Below are the code and all the weights of a small trained network. Each question names an input and a class and asks about switching units off, where a switched-off unit gives its printed mean instead of its output.

import numpy as np


def w(rows, s, z=0):
    codes = np.array(rows[::2]) - 128.0
    scale = np.full(codes.shape[1], s)
    scale[-1] = z or s
    return codes * scale


def norm(h):
    return h / np.sqrt((h * h).mean(-1, keepdims=True) + 1e-5)


def f(y):
    return y / 2 * (1 + np.tanh(0.7978845608 * (y + 0.044715 * y**3)))


def log_softmax(a):
    a = a - a.max(-1, keepdims=True)
    return a - np.log(np.exp(a).sum(-1, keepdims=True))


def net(x, mask):
    res = np.array(x, float).reshape(1, 5) / 4 @ E
    u = 0
    for l in range(3):
        y = f(norm(res) @ A[l][:, :-1].T + A[l][:, -1])
        res = res + np.where(mask[u : u + 7], y, B[l][:, -1]) @ B[l][:, :-1]
        u += 7
    return log_softmax(norm(res)[-1] @ U[:, :-1].T + U[:, -1])


A, B = {}, {}
E = w([
[246,132,73],'x0',
[85,175,104],'x1',
[172,157,96],'x2',
[175,106,181],'x3',
[108,39,87],'x4',
],0.011)
A[0] = w([
[129,197,54,224],'0.n1',
[37,162,224,38],'0.n2',
[138,71,52,107],'0.n3',
[33,143,174,168],'0.n4',
[170,85,184,6],'0.n5',
[8,99,101,146],'0.n6',
[149,148,192,119],'0.n7',
],0.013,0.0024)
B[0] = w([
[58,149,92,208],'0.n1',
[130,115,202,253],'0.n2',
[55,13,81,190],'0.n3',
[115,250,178,250],'0.n4',
[206,110,99,147],'0.n5',
[42,140,254,254],'0.n6',
[187,82,175,159],'0.n7',
],0.0098,0.0061)
A[1] = w([
[170,139,160,21],'1.n1',
[97,140,217,30],'1.n2',
[249,173,138,154],'1.n3',
[86,79,215,254],'1.n4',
[89,174,239,141],'1.n5',
[77,110,123,21],'1.n6',
[137,96,57,62],'1.n7',
],0.013,0.0053)
B[1] = w([
[218,76,187,123],'1.n1',
[2,191,121,180],'1.n2',
[41,122,243,187],'1.n3',
[51,55,70,252],'1.n4',
[10,238,96,254],'1.n5',
[124,118,169,123],'1.n6',
[33,180,26,147],'1.n7',
],0.0068,0.0091)
A[2] = w([
[141,77,84,61],'2.n1',
[223,113,206,229],'2.n2',
[134,235,93,81],'2.n3',
[125,142,192,73],'2.n4',
[205,11,2,5],'2.n5',
[191,88,39,146],'2.n6',
[198,209,232,135],'2.n7',
],0.0095,0.0027)
B[2] = w([
[84,121,128,140],'2.n1',
[93,43,124,183],'2.n2',
[180,254,101,180],'2.n3',
[82,90,104,164],'2.n4',
[55,150,57,252],'2.n5',
[71,177,115,193],'2.n6',
[15,101,140,230],'2.n7',
],0.0097,0.0038)
U = w([
[92,82,55,178],'0',
[159,166,119,3],'1',
[122,7,156,134],'2',
[48,125,245,174],'3',
],0.018,0.0066)

Each question gives the input, the list of numbers given to net, and the class t.
The units are the neurons (one row each of A and B). Each row of codes is followed by its name. A weight is (code - 128) times the scale printed after its matrix; where a second scale follows, it is the last column's (A, B and U).
mask holds one flag per neuron, layer by layer. A switched-off neuron (its flag False) gives its mean, the last column of its row in B, instead of its output. The means were averaged over made-up inputs and are rounded, as every weight is.
A unit's drop is (log p(t) with every unit on - log p(t) with that unit switched off) / (log p(t) with every unit on - log p(t) with every unit switched off).
The circuit of an input: a set's keep is (log p(t) with only the set's units on - log p(t) with every unit switched off) / (log p(t) with every unit on - log p(t) with every unit switched off). Starting from the 12 units with the biggest drops (on a tie, the unit counted first), units are removed one at a time, each time the one whose removal leaves the highest keep (on an exact tie, the one counted first), for as long as the keep stays at least 0.8.
units of the circuit, in order: the units of the circuit, biggest drop first
most important unit: the unit with the biggest drop
k most important neurons: the k neurons with the biggest drops, biggest first
k most important neurons of layer l: the k neurons of layer l with the biggest drops, biggest first
drop of u: that unit's drop, to one decimal
input [5,-4,-5,-4,-5], class 2: units of the circuit, in order => [0.n6, 0.n4, 1.n5]
input [1,8,5,4,-3], class 1: 4 most important neurons of layer 0 => [0.n1, 0.n6, 0.n2, 0.n4]
input [1,-7,4,-4,4], class 0: units of the circuit, in order => [0.n6]
input [5,-8,5,-1,-2], class 2: units of the circuit, in order => [1.n5, 0.n4]
input [-3,-2,7,8,5], class 0: units of the circuit, in order => [0.n2, 0.n6]
input [5,-1,5,-5,-7], class 1: 3 most important neurons => [0.n1, 0.n2, 0.n6]
input [5,-2,-4,-8,-5], class 0: 4 most important neurons => [0.n1, 0.n4, 0.n6, 0.n2]
input [2,6,2,2,0], class 0: 2 most important neurons => [0.n1, 0.n4]
input [2,5,3,-7,-3], class 1: 3 most important neurons => [1.n4, 2.n3, 0.n3]
input [-1,-7,-5,3,6], class 0: 2 most important neurons of layer 1 => [1.n3, 1.n4]
input [3,-8,-4,7,5], class 2: 2 most important neurons => [1.n5, 0.n1]
input [6,-3,-4,6,-8], class 2: 2 most important neurons of layer 1 => [1.n5, 1.n2]
input [4,5,0,3,0], class 0: 4 most important neurons of layer 0 => [0.n1, 0.n4, 0.n2, 0.n6]
input [2,-3,-3,1,-2], class 2: 2 most important neurons of layer 0 => [0.n4, 0.n6]
input [3,0,-6,7,-1], class 2: most important unit => 0.n4
input [4,8,-5,4,-1], class 0: 2 most important neurons of layer 0 => [0.n1, 0.n4]
input [2,1,7,-2,-4], class 1: drop of 1.n5 => 0.1
input [2,7,7,-1,-2], class 1: drop of 0.n3 => 0.2
